
[[  80   42   73  120  -23  -13  -15  -50 -124  -10  -15  -21 -124   16
   -93  120  -72    9   15   34 -122   27  -12   49  -97   37  -11   79
    -7   23  -43  -10  -50  -36  -45   89   25  128  -42  -37  -91   51
   -37]
 [  83   57   76   23   -5 -131   38  -72 -235   14  139  -88 -212   -6
   -67  148   56  -91  -34  -35  -72  -84   27  171   50   52    1   74
   -30   80 -101  121    4   42 -110   88   96  114   33   38   55   48
    61]
 [  13   11    9    6  -99 -177   33    5  -31   -8  120  -83  -80   33
   -50  146   50   13  -18  -37  -35  -72   26   58   96   -5   20   10
   -82   34    1   64   49   -6  -88   78   62   -2   16  -48   -9  -39
    15]
 [  22   48   -2   45   48  133   28   31  -45  -43   80   48  -60  -17
    -3  -58   -9   23  -29   -9   38  128  -31   22 -147  -37 -104   61
    70   51   44   57   27  -51  -42  -20   16  -43   16  -73  -15   17
   100]
 [ -24   42   40   81 -106 -160   77    8 -107   -9  134  -88  -33   13
   -73   85  109   26  -47  -57  -60  -60   20   22   75  -15  -37    4
   -40  -34  -30  107  106  -12 -123   37   87   18   49  -97  -46   13
    11]
 [  27   55   13   45    2  -51  -88 -120 -133  -23   11  -32 -119  -13
   -66  105   43  -22   24   -7  -86   20   14   37  -30   31  122   60
     4  -13  -72  -22  -74  -41  -21   53   31  188    9   13  -51   33
   -71]
 [  29   33    7   17   -2   34  -37  -30  -65  -16   62   12  -87    3
     1   55  -33  -42  -10   31   20   20   18   65  -51   14   20   79
   -14   67   -3   39   -2   10  -44   65    8   30  -21  -20  -28   18
    41]
 [ -34   -9   25   85  -88 -119   14  -27 -119  -14   61  -75 -114  -73
   -41   55   12   32  -44    7 -120 -131   -4   56  102   33  -39   59
    74  -26  -64  162   -6   17  -49   70   21   75   98   49  -42   80
   -45]
 [ -34   31  -38   30   13   -7   44   -7  -15  -47   91  -52 -116  -64
   -22   -8   45   38  -26  -41  -29    7  -60   13  -41   13  -26   15
    88   25   29   79  -26  -36   -4   -5   24   21   49   -8   20   39
    -2]
 [  -6   92    0   71   60  120  -52  -18  -55  -46   50   49  -29   -7
   -31  -37    6  -43    2   16   59   90  -14   18 -150   29   49   53
    10   23   32  -10   34   31  -27   -7   25   42  -38 -108  -48   58
    18]
 [ -27  101  -36   80  -70 -103  -44    6   31  -36   88  -16  -53   -4
   -45   63   84   22   36  -12  -27   43   -2   20  -28    4   59  -31
   -23  -11   -4   15  -21   -6  -86   12   37    5  -46 -129  -58   -4
   -22]
 [  -7  -12   -8   58   20  142  -49  -11   -6  -52  -40   19  -96  -85
   -50  -50 -103   87    4   20  -67  116  -76  -36 -158    0  -47   52
   129   10   38    5 -114  -97   53   14  -42   64   41   42  -70   57
   -37]
 [  61   19   11  -18  -33  -52  -31    1  -65  -24  101  -11 -120    2
   -22   75  -15  -47   -8   -2   24  -17   35  123   35   13   13   83
   -59  111   -3   66   13   44  -74   78   23  -21   20   12   16  -15
    74]
 [  38   46  -26  -35   27   26  -29  -23  -31  -37  104   21  -45   49
    22   46   26  -73  -13   -4  108   28   42   66  -24   -2   73   93
   -83   99   42   -1   73   35  -48   43   24  -21  -24  -67    8  -34
    73]
 [  21   62  -37   55   72   57  -49  -15  -28  -62   39   82  -22   32
    25   -5   22  -26   -5   28   59    9   18   53  -48   12   46  115
    20   23   34   11   75   50   -6   -3   21    5   -4 -106  -24   10
    25]
 [ -23   29  -99  -13   -7   65  -68    1   87 -100   40   26   -8  -32
     3  -74   44   53   21  -41   69  144  -14  -49  -64  -46   58   62
     6   50   84  -48  -19  -65    9  -23  -50  -51   42  -42  -48  -42
    -7]
 [ -57   25  -70 -267  325  453 -209   -2    4  -88  143  121  -66 -101
    44 -246 -124 -313  -42   25  487   29  -23  156 -171  165  297  106
   -67  276  230  -21  107  338  144  -19    1  -50   10  106  212  107
   156]
 [ -83  -67 -241 -517  -11  109  -96   83  359 -159  296  -77  159   55
    46 -140  132 -144  -14 -227  623  204   73  -87   88  -88  395    6
  -474  371  407 -235  229   66   34    1  -56 -367   56    0  160 -286
   166]
 [-165   52  -78  135 -176  -97  -30   21   58  -51   77  -32   51  -88
    21  -55  102   81  -16   18  -43  -34    4  -79   71  -20   -2  -14
    72 -102  -18  131   19   -6  -83    3  -37  -35   48  -99 -148   57
   -85]
 [  35   57   -5   30  107   95   -4  -10  -61  -59   56   38  -70    6
   -38  -22   17  -12  -13  -26   45   68  -30   42 -118   13   15   73
    31   44   54   -5   48    5    5  -23   49   31   15  -73   16   22
    42]
 [  19   59   76  121   20  -18 -109  -35 -173  -39   -8   29  -48  -21
  -142   25    8  -10   12    4  -67  -19   11   68  -24   58   74   59
     9  -65  -47   15   45   70  -30   15   79  146   56  -52  -71   85
   -51]
 [  26   54 -141  -81  147  139  110  144  245  -56  175  135   -3  122
   154  -17   19   42  -30   -9  233  124  -42   36 -161  -94 -105    7
    29  130  231   20  135  -42    1  -81   48 -283 -100 -248  119 -153
   233]
 [ -31   44  -30    5   65   23  -15   23    4  -38   86   42  -14   17
   -23    4   64   35  -18  -36   51   36  -19   12  -57  -23   26  -13
    43  -34   67   28   77  -17   -4  -48   84   -1   26 -115   20  -20
    44]
 [  -4   49   13  133   13   54   41  -21 -100  -36   35   14  -52  -19
    -7  -15   10   32  -38   18  -56   19  -24    3  -83    0  -81   91
    99  -23  -16   79   33  -32  -35    7   14   51   24  -78  -71   71
     0]
 [ 104   73   60  134   22 -116 -102  -76 -103  -31  -62   26  -63  106
  -128  202  -14   -6   62   35 -111  -41   31   72  -28   66  159   86
   -90  -41  -35 -117   20   37  -12   73   83  187  -71 -130  -94    3
  -109]
 [-165   33  -24   28 -188 -192  -87   38   40  -22  134  -91   47  -64
   -84   28   96    1   -7  -26   29 -114   31  -15  155   36  149  -95
   -99  -66   17   90   79  105  -95   46   48  -13   42  -72  -79   35
   -78]
 [ -18   22  -27   73   21   50   35   26   17  -44   49   -3 -113  -55
     1  -17  -53   38  -23   27  -29  -12  -68   32  -77   35  -67   49
   108   43   49   87  -29    6   10   20   -6  -10    7  -25   -9   64
     1]
 [  32   19   12   97  -15  -17  -22   -8  -62  -59   -7    0  -88  -38
   -86   11    0   93    8  -24 -112   57  -33   11  -47  -13  -46   64
    78  -20  -10   22  -39  -72  -13    6   15   59   73  -17  -64   22
   -34]
 [  21   72   42  113  -82 -149  -57  -55 -118  -34   31  -47  -45   20
  -118  111   74    3   24  -23  -94  -19   35   30   35   27   96   46
   -75  -41  -61  -16   27    9  -84   56   57  120    8  -85 -102   23
   -79]
 [ -27   56   -9   26   77   45  -18   34  -15  -40   88   36  -42   -7
   -43  -15   24   -6  -18  -16   61    5  -32   50  -72   28   30   -3
    34    0   69   42   75   55   -6  -31   82    0   11 -102   28   30
    42]
 [  62   51    0   60   71   69  -58 -102 -107  -33  -24   38 -112   10
   -22   64   -2   20   18   13  -75  106  -11   15 -136  -10   31   95
    78   -6  -38  -40  -80 -107   12   17   13  152   -7  -19  -52   14
   -21]
 [ -12   53  -23  -17   35   -1   43   38   25  -24  142  -10  -47   37
   -16   45   46  -12  -25  -38   85   19  -21   38  -59   -3   18  -19
   -34   49   87   31   86   11  -41   -2   80  -47  -31 -123   43  -26
    77]
 [ -15   66  -27  146  -64  -25   48   45   10  -22   80   21  -99  -39
    48   14  -11   52  -16   63  -73   -9  -28   54  -47   -4 -147   44
   120   13  -22  159  -30  -10  -89   28  -13  -61  -29  -94  -60   51
    40]
 [  -4   86   36   85  -75  -92 -101   -3  -86  -51   69  -38  -58  -43
  -136   23   42  -48   30  -20  -12   -7   20   72   19   69  114   24
   -97   23  -27   12   22  110  -92   48   42   54   14  -55  -67   64
   -43]
 [-102   63    1   78 -145 -199   38   -2  -14  -11  133 -110   66   47
   -71  112  139    3  -27  -45    1  -96   35  -50   95   12  110  -50
  -136  -74   16   29  154   32 -110   47   86   29  -23 -182  -95    5
   -73]
 [ -18   56   41   -6 -130 -145  -42   16  -66    9  166  -52   13   57
   -60  124   63  -96  -16  -13   86  -65   91   77   97   16  113   -2
  -213   45   -2   48  145  108 -158   97   81  -26  -36 -115  -45  -21
    53]
 [   3    5   38  -18 -128 -127  -40   49  -55  -13  130  -46  -48  -13
   -92   67   34   10  -12  -49    9    1   45   71   87  -27    4  -10
  -101   38   -2   82   56   15 -124   61   60  -47   66  -19  -23  -36
    68]
 [ -20   49   -6   99  -68  -51   80   76   -8  -37  126  -17  -47  -19
   -14  -10   38   44  -39  -13  -12  -11  -20   39   -2  -15 -120   27
    32   26   26  135   75   13 -100   11   31  -96   25 -112  -33   24
    62]
 [-313   25 -280  214   57  468  241  211  395  -80   62  246  223  -99
   392 -420   12  359 -135  120   89  259 -182 -341 -365 -251 -530  -34
   600 -206  222  281   58 -319   69 -263 -152 -367    1 -337 -149   31
   130]
 [ 121  -36   30 -172  180  249 -281 -161 -138  -62  -94   53 -152  -34
  -127   20 -150 -105   61  -14   86  192    7   61 -181   57  286  139
   -78  142   44 -222 -147  -25  138   68  -19  239   46  208   22   -1
   -28]
 [  75   69   23   24  152   -2   53   -1  -87  -21  103   19 -152   50
   -39   92   21  -44  -24  -21   15  -46  -38  140  -76   55    1   43
    33   56   40   45   67   57   -6   -6  130   47  -22  -93  107   17
    79]
 [   7   86  -52   68  -64 -140   74   61   63  -31  154  -20  -79   35
    23   82   85   25   -4  -13   -1  -21   -4   70   19  -15  -54    2
   -16   51   27   94   46    9 -111   19   46 -108  -48 -158    4  -40
    65]
 [  43   63   62   73  -75 -159  -77  -62  -92   25   31  -50 -128   33
  -113  222   -8  -12   44   22 -124  -26   21   76  -11   45  103  -21
   -72  -19  -74  -12  -70  -13  -80  103   77  157  -72  -51  -67    9
   -55]
 [ -18   51   34   -6 -152 -194  -46   -5  -55   21  154  -92  -67   16
   -77  162   51  -69    4  -16    8  -69   62   84   97   29  109  -38
  -169   44  -35   60   38   66 -148  113   72   19  -36  -53  -34  -12
    17]
 [ -21   72    7  118    9  -20   28  -37  -58  -20   42  -27  -68    3
   -46   65   35   29   -8    3  -75    2  -39   -9  -87   25    9   13
    55  -46   -7   23    2  -37  -25   13   53  102  -32 -108  -58   55
   -51]
 [  36   36   27   65  -68  -83  -54  -28  -58   -3   27   -5  -84   20
   -60  130   -7   37   23   16  -90   31   20   40  -22  -14   16   22
   -14  -13  -43   15  -43  -58  -69   65   36   72  -18  -49  -76  -14
   -10]
 [  80   18  -60   28   42   28  -82  -75   40  -75  -80   19 -145  -14
   -65   65  -11  148   75  -38 -139  212  -65  -47 -163  -56   29   45
   105    1   14 -129 -206 -230   69  -11  -27  118   18   17  -55  -65
   -75]
 [ -25   14  -52   56  -35  -10    3  -20    5  -46   41    3  -32   -8
    34   18   25   54  -20   12  -25    5   -1  -20   -4  -29  -17   75
    58   -9   15   53    9  -57  -15   23  -17    5   29  -51  -64   -1
   -17]
 [ 158   54   92  141  -49 -141    3  -93 -210    0  -14  -44 -218   26
  -112  206   -5   48   33   -2 -250   42    8  102  -44   -2  -65   99
    29    9 -146   15 -123 -123  -93   95   49  182    0    6  -75   11
   -25]
 [  64   31   41   36  -50 -118  -46  -82 -100    0   28  -42  -71   80
   -63  201    3  -36   14   12  -54  -41   55   52   25   24  120   73
  -120   20  -36  -45   19   -7  -55  111   51  128  -47  -53  -68  -21
   -44]
 [  14   19   43  -21 -152 -163  -24  -26 -120  -34  134 -134  -66  -22
  -131   75   86  -40   -9  -95   -3    0   52   46  111    3   87   36
  -177   79  -28   24   46   16 -129   92   37   25   78   24  -41  -12
     0]
 [  28   -6   33   26  -64  -74   20    2  -88  -27   76  -73 -142  -56
   -87   49   -3   44  -20  -46  -84    2  -22   58   18    0  -58   37
    21   47  -17   87  -34  -42  -56   55   30   29   84   49   -7   20
    18]
 [   1   37  -41   72  -80 -164   13  -12    0  -41   78  -75 -175  -64
   -22   79   42   46   10  -10 -118  -66  -31   75   64   30  -17   30
    63   37  -38  107  -94   -8  -51   53    1   21   35   17   -5   25
   -40]
 [  23   17   53   -6   -8   -3  -41   -3  -96  -12   83  -31  -97  -14
   -83   60  -46  -65  -18   -1   31  -31    7   93  -13   56   58   40
   -72   76   19   40   36   77  -45   77   52   43    9    5    3   40
    33]
 [  38   56   19   87  -91  -70  -97  -22  -78  -34   35  -11 -129  -57
   -63   52  -23  -15   34   31  -76   12   20   96    5   37   22   71
   -10   51  -69   58  -82   35  -87   82  -16   46    9   17  -75   47
   -15]
 [  52  -16   -3  -37   90  122   73   43  -31  -33   99   33 -102   10
    29  -12  -64   -2  -63   -6   76   25  -32   76  -82  -15 -107   96
    51  116   91   85   67   -8    4   16   30  -74   35  -13   69   -7
   138]
 [  26   53   14  -26  -19  -18  -69  -31  -96  -56  114  -35  -37   11
   -61   20   36 -135   -9  -28  124  -20   59   88   40   59  157  110
  -178  127   28  -13  107  139  -72   76   23    8   10  -28  -10   20
    26]
 [-102 -143 -169 -173 -152   48 -159 -120   29 -156    8 -189 -250 -383
   -13 -238  -10   84    5 -111  -67  120  -73  -68  120  -10   71  136
   165  178  -17   86 -377 -149  105   63 -267   44  346  525   -9   65
  -141]
 [  62   91    2   21   34  -44  -84  -49  -55  -37   54    8 -105   33
   -78  102   47  -38   46  -23   -4   68   12   75  -69   26  125   30
   -63   43   -7  -62  -26    4  -43   26   62   86  -44  -75   -7  -18
     0]
 [  14  103  -15   65  -48 -167    5   12  -23  -33  138  -35  -83   33
   -38  104  103  -41   10  -22    3  -62   24  103   54   36   61   17
   -77   42   -9   56   63   83 -110   35   75  -16  -36 -132    3   -4
    20]
 [ 186  -26   14 -107  180  104   72  -33 -118  -40  101  -17 -316   -6
    29   65 -135 -126  -48    2   62  -57  -39  239  -54   85  -49  213
    18  301   56   75  -35   82   43  100   10   -4   26  157  192   21
   152]
 [  32   40   79   72   25   -7  -25  -17 -171   -2   67    4  -99   -4
   -68   66  -37  -72  -33   33  -14  -89   16  126   -8   72   15   76
    -8   24  -31   94   69  109  -57   65   77   83   11  -28   -7   86
    32]
 [ -44   -3  -20  -17  -33  -10   35  -49  -44    3  103  -65  -84  -17
    35   71    4  -20  -52    8    7  -51   -2   10    6    5   14   38
    17   37    8   90    5  -30  -27   70   11   44    7   13   -8   24
     9]
 [ -27   33  -35   17  -24    6  -95    2   34  -27   39   34  -62  -32
   -21   31   -8   46   24   17  -14   70  -11   13  -64  -16   35  -16
    47  -12   16   22  -65  -47  -20   12   12   20   -4  -37  -42  -10
     4]
 [  35   23   15  126   29   45   72   15  -77  -38   31   21 -103  -19
    -2   -1  -36   60  -40   25  -81   -3  -44   43  -76    0 -147  105
   133   10    1  107   14  -35  -19   14   14   10   36  -51  -34   59
    30]
 [  54   24   74   41  -26  -65  -12  -15 -123   10   57  -15  -83   42
   -93  137   -6   13   -9  -12  -64    7   18   65  -23   -7   -4   17
   -35   -8  -27   31   31  -36  -71   58   91   80    4  -55  -31   -8
    34]
 [  38   39   28   63  -29  -21  -75  -46  -77  -36   12  -20  -90   -7
   -75   71  -42  -38   21   24  -33   -5   11   56  -29   58   89   85
   -58   52  -13  -18  -20   45  -31   85    5   89  -18  -13  -68   46
   -47]
 [ -16  115   10  163  104  189 -269 -118  -49  -85 -183  121   51   -9
  -158  -34  -31   37  109   44  -52  222  -31 -113 -285   49  252   35
    30 -145    8 -253  -87  -51   90  -43    3  275  -66 -136 -208   81
  -205]
 [   9   39  -29  -10   47   31    4  -50  -11   -3   85  -24 -145    3
    39   96  -46  -72  -14   46   32  -41  -21   75  -71   61   60   51
     7   97   28   39  -38   31   -1   76   13   53  -78  -11   30   35
    18]
 [ -66   64  -74   60  -17   82  -91  -58   78  -41   -8   15  -27  -31
    11   11  -15   32   39   45   -7  117  -35  -81 -155    4  101    1
    44  -19   33  -61 -105  -79   19   20  -48   76  -82  -74 -114   27
   -86]]

[ -42  175  -96    8  191  154 -236 -175   35    7   60 -130  354  -79
   24   -2 -323  121   59  153  227  -72 -138 -220 -119  -15  -16 -136
  156  131  347  204  204   84   28 -275] => 17
[-212  -46  -74  -31   -6 -102 -209  -14 -449  -82 -260 -248  363 -245
   87  113  -54  -58  -25  172  311 -109 -218  -37 -196  153  391 -147
  -79 -116  -45   16  170 -119   76   -8] => 68
[-227  -71 -154  -68   49  -20  -11 -143 -107 -174 -129 -139  338 -191
 -331 -189  165  -76  121   38  215  -63 -160  -83 -209  207   12 -199
  190   79    9  147  -46   87 -148  -88] => 14
[-150   20  -67  -62   34   79 -266 -104 -128   34  -47  -87  176 -120
    8    3  -74   52  -10  184  124  -16 -189 -112 -177   22   12 -184
    9  -81  -10   36  185   -7   33  -51] => 5
[  69   22 -149  288  455   87  -77 -214  130 -133 -237   69  -55  -48
    4   61  -76  120   79  -35 -303 -150  -68 -175 -250  259   46  -98
  211  -42   29 -104   76   25 -220 -187] => 35
[  19 -260  162  165   74  207   -6   15   57   28    4  210 -445 -100
  212   33  108   56  -30  -76  -68   28   63 -106  -38  152 -112  136
 -172  -86 -128 -103   27  -45 -139   -3] => 10
[ 110 -118  193  131   80   54  196   42  242   25  377  485 -408   63
  242  -58  136  289   88  -70 -469  -96   62   81   70   12 -554   78
  -93   61 -142 -197  -33  -47 -194  -11] => 39
[  20  220  130   44  104  160  362   79  100   89  214  326 -244  -24
  170  118  -47  279  -80  -95 -357 -142   33   69  -11   75 -299  114
   -4  106  -24   61   80   98 -240 -330] => 13
[-121  164  -83    5   18   -1   13  -89  -64  -83  -45  -43  275  -63
 -139  -16 -123   56   77   88  131 -123 -156  -74 -134  103   48 -113
   69   81  127  203   50  129  -70 -288] => 2
[-143   25  -24 -143  -19   26 -349  -75 -132   76  102  -26  203 -154
   80  -35 -124  -10  -29  260  229   82 -202  -65 -127  -47  -23 -181
 -108  -91   15   33  230  -53  192    0] => 1
[  15   89  -54   56  185  -10  -97  -72   50  -45  144  111  134  -37
   65  -16 -153  133   64   76  -21  -89 -114  -75 -105    8 -125  -53
   31   39  129   30  107   11   -7 -133] => 55
[-188   -4 -103  -83   37 -167  -78 -120 -190 -163 -106  -69  382 -179
 -230 -104   32 -157   66  125  319   41 -193  -50 -132  186  240 -181
  -26   -7   22  104   18   27   91 -110] => 51
[ -95 -101 -225   90  371  102 -275 -170 -116 -145 -331 -196  218 -216
 -148   12   -4  -66  -37   -2  196  -26 -143 -250 -306  227  236  -93
  204  -96   85   35  117    1  -79  -31] => 56
[-186  -46  -45 -257   19  -88 -380 -109 -203   49  239 -105  396 -193
   60 -121  -70  -46   21  285  415  135 -233 -114  -95 -133   18 -243
 -113  -75   34   -2  238 -121  268  122] => 19
[ 129  -54  163  185  156  215  311  105  240    2  211  432 -449   50
  113   47   89  273  -56 -237 -338 -103  121  -11   50   92 -425  284
  -19   93   10    3  -62   88 -285 -180] => 64
[-101 -242 -103   53  148   32 -208 -118  -47 -145 -151  -35   66 -136
 -194 -115  135  -93   37   -2  235   54 -114 -193 -179  164   69  -45
   23  -94  -12   11  -13    8  -40   60] => 27
[-255 -169   22  -78 -159  -77  -46   41 -399 -122 -198 -168  306 -307
  -20  -24  128 -156    4   99  390  -46 -134   62  -96  248  246  -86
  -95   18  -51   99   19  -74   33  -14] => 69
[-235  204  -13 -143  -59 -108  295  -89 -128  -85  -40   58  269 -138
 -278  -67   85  -50   43   70   62  -14 -141   69  -66  233  115 -196
   14  103  -70  179  -14  152  -78 -350] => 57
[-234    2 -190 -200   62 -115 -316 -107 -272  -54  -34 -185  393 -174
 -199  -68  -24 -112  -27  188  451   89 -290 -184 -247  -31  237 -188
  -59 -189  -25   88  166  -11  154   56] => 20
[-137 -112  153   -5  -47 -176  344   55 -213  -92  -41  236 -113 -163
   51   24  291  -22    6  -30 -155  -32  -30  177   13  291  100  -43
 -203  -42 -334 -146  -57  -80 -106  -67] => 43
[-142  -33 -101   70  142  -60   88  -37 -195 -163 -291  -11   53 -208
 -149   33  117 -102  -23  -46   57  -65 -114  -38 -239  319  267  -30
    1 -100 -131   33   -2   27 -144 -127] => 12
[ -21  131   37   68   94  121  263  -11  104  -13  105  207  -80   14
  -17   22   16  251   29  -73 -277 -178  -23    2  -52   96 -282   11
  110  128    8   80    4  127 -269 -280] => 47
[  32   44   42  117   45  116  -91  -38   96   13  128  150   19   37
  160   18 -126  276   83   90 -213 -191  -74   -5  -33    1 -335  -60
   69  106  108    4   88   12  -92 -144] => 62
[ 140 -127  140  156  284  115   66  -47  262    9  234  419 -364  -43
  223  -37   69  149   16  -75 -343   35   81  -15   28  120 -351   73
  -46   35  -41 -188   36  -57 -100  -45] => 3
[  81 -213  151  114  251  126   83   -7  146   25  126  388 -427  -38
  165   22  203  151  -77 -118 -329   69   67  -38   27  127 -259   94
  -87  -76 -180 -240   31  -76 -121   42] => 50
[-148  128  -72  -64   11   48 -207  -99 -162  -15  -92 -142  339 -107
  -96   39 -210  -21  -27  169  374   12 -195 -165 -120   44  221 -112
  -27  -11  179  222  161   87  115 -233] => 8
[ -40  -76  198  -31   56  -65  275  -44   12   27  228  327 -193   23
   96   -2  203  174   34   -9 -240   32   -6    7  123   58 -123  -68
 -174  -18 -244 -195    7  -44  -88  -73] => 40
[ -70   83  140  -53  -75   -1  156  148 -126   92  225  245 -187  -96
  243  100  -18  132  -90   33  -87  -60  -63   92  -45   -5 -125   92
 -251  -72 -158   -5  123  -32  -42 -100] => 45
[ 141   -2  136  138  298  -13  126  -61  197   71  300  467 -394   90
  322   75   37  324   36   -7 -596  -57    4   -4   17  -10 -318  -31
 -112  -93 -225 -350  113 -108 -125  -28] => 65
[  -6  -52  -63   55  127  116 -265 -110  124  -60  145    5  146 -118
    3 -149 -164   -1  112   86  265   -1  -84 -173 -125   20 -174  -20
   51  100  268  154   74   45   25  -91] => 37
[  10 -126  267   21   39  156  365  147   61  100  260  431 -528  -54
  219   63  238  199 -128 -178 -295   15  112   54   86   80 -320  215
 -198  -21 -243 -119    1  -19 -213  -56] => 15
[ 102 -263  150  198  217  196   50  -70  202   -3   88  301 -340  102
  129   15  199  321   35 -115 -397  -75   68 -110   82   72 -373   35
   56   22  -88 -233  -22  -40 -229   22] => 34
[ -44    3  158  -92   45   -1   52   -4  -66   98  286  196   -6  -38
  234   44   10  204  -21   95  -89   -1  -60    5   84  -59 -157  -77
 -138    8  -76 -114  153  -88   34  -48] => 44
[-115  -68  -33   78   59  103 -111  -41 -167  -29 -197  -88  -42 -129
   15   88  -39   -8  -38   25  204  -39 -110 -191 -195  130  226   10
  -94 -145  -45   65  100   21  -82 -101] => 52
[-120   42 -150   72  171   97 -236 -174 -107  -77 -225 -220  235 -203
  -47    7 -196  -88   51  112  323  -37 -152 -238 -264  175  283 -122
   65  -31  157  163  148   57  -24 -206] => 41
[ 165  -95  122  267  345   40  233   -3  157  -50   88  405 -417   41
  239  118   79  246    0 -175 -459 -102   81  -45   12  156 -151  145
  -67  -42 -121 -244    2  -57 -220  -96] => 11
[-147   51  -12 -118   77 -200   49  -70 -176  -52  147   60  263 -193
   92  -66   52   30   95  154  -38  -63 -153   96  -98   94   -9 -240
  -30   24 -124  -97  113 -111   16  -37] => 6
[ -72  -51  -41   13   85   -1 -295   -7 -180  -21  -74    3  155 -163
  139   59  -63   34  -58  149   54  -47 -163    8 -150   84   12  -85
  -36  -90   -1  -53  174 -114  100   42] => 38
[  74 -111  138  175  295   87  339  -72  196  -80   49  366 -297  -59
   56  -14  207  136   31 -180 -395  -30  114   10   53  294 -202   45
   59  113  -92 -148  -72   11 -257 -182] => 9
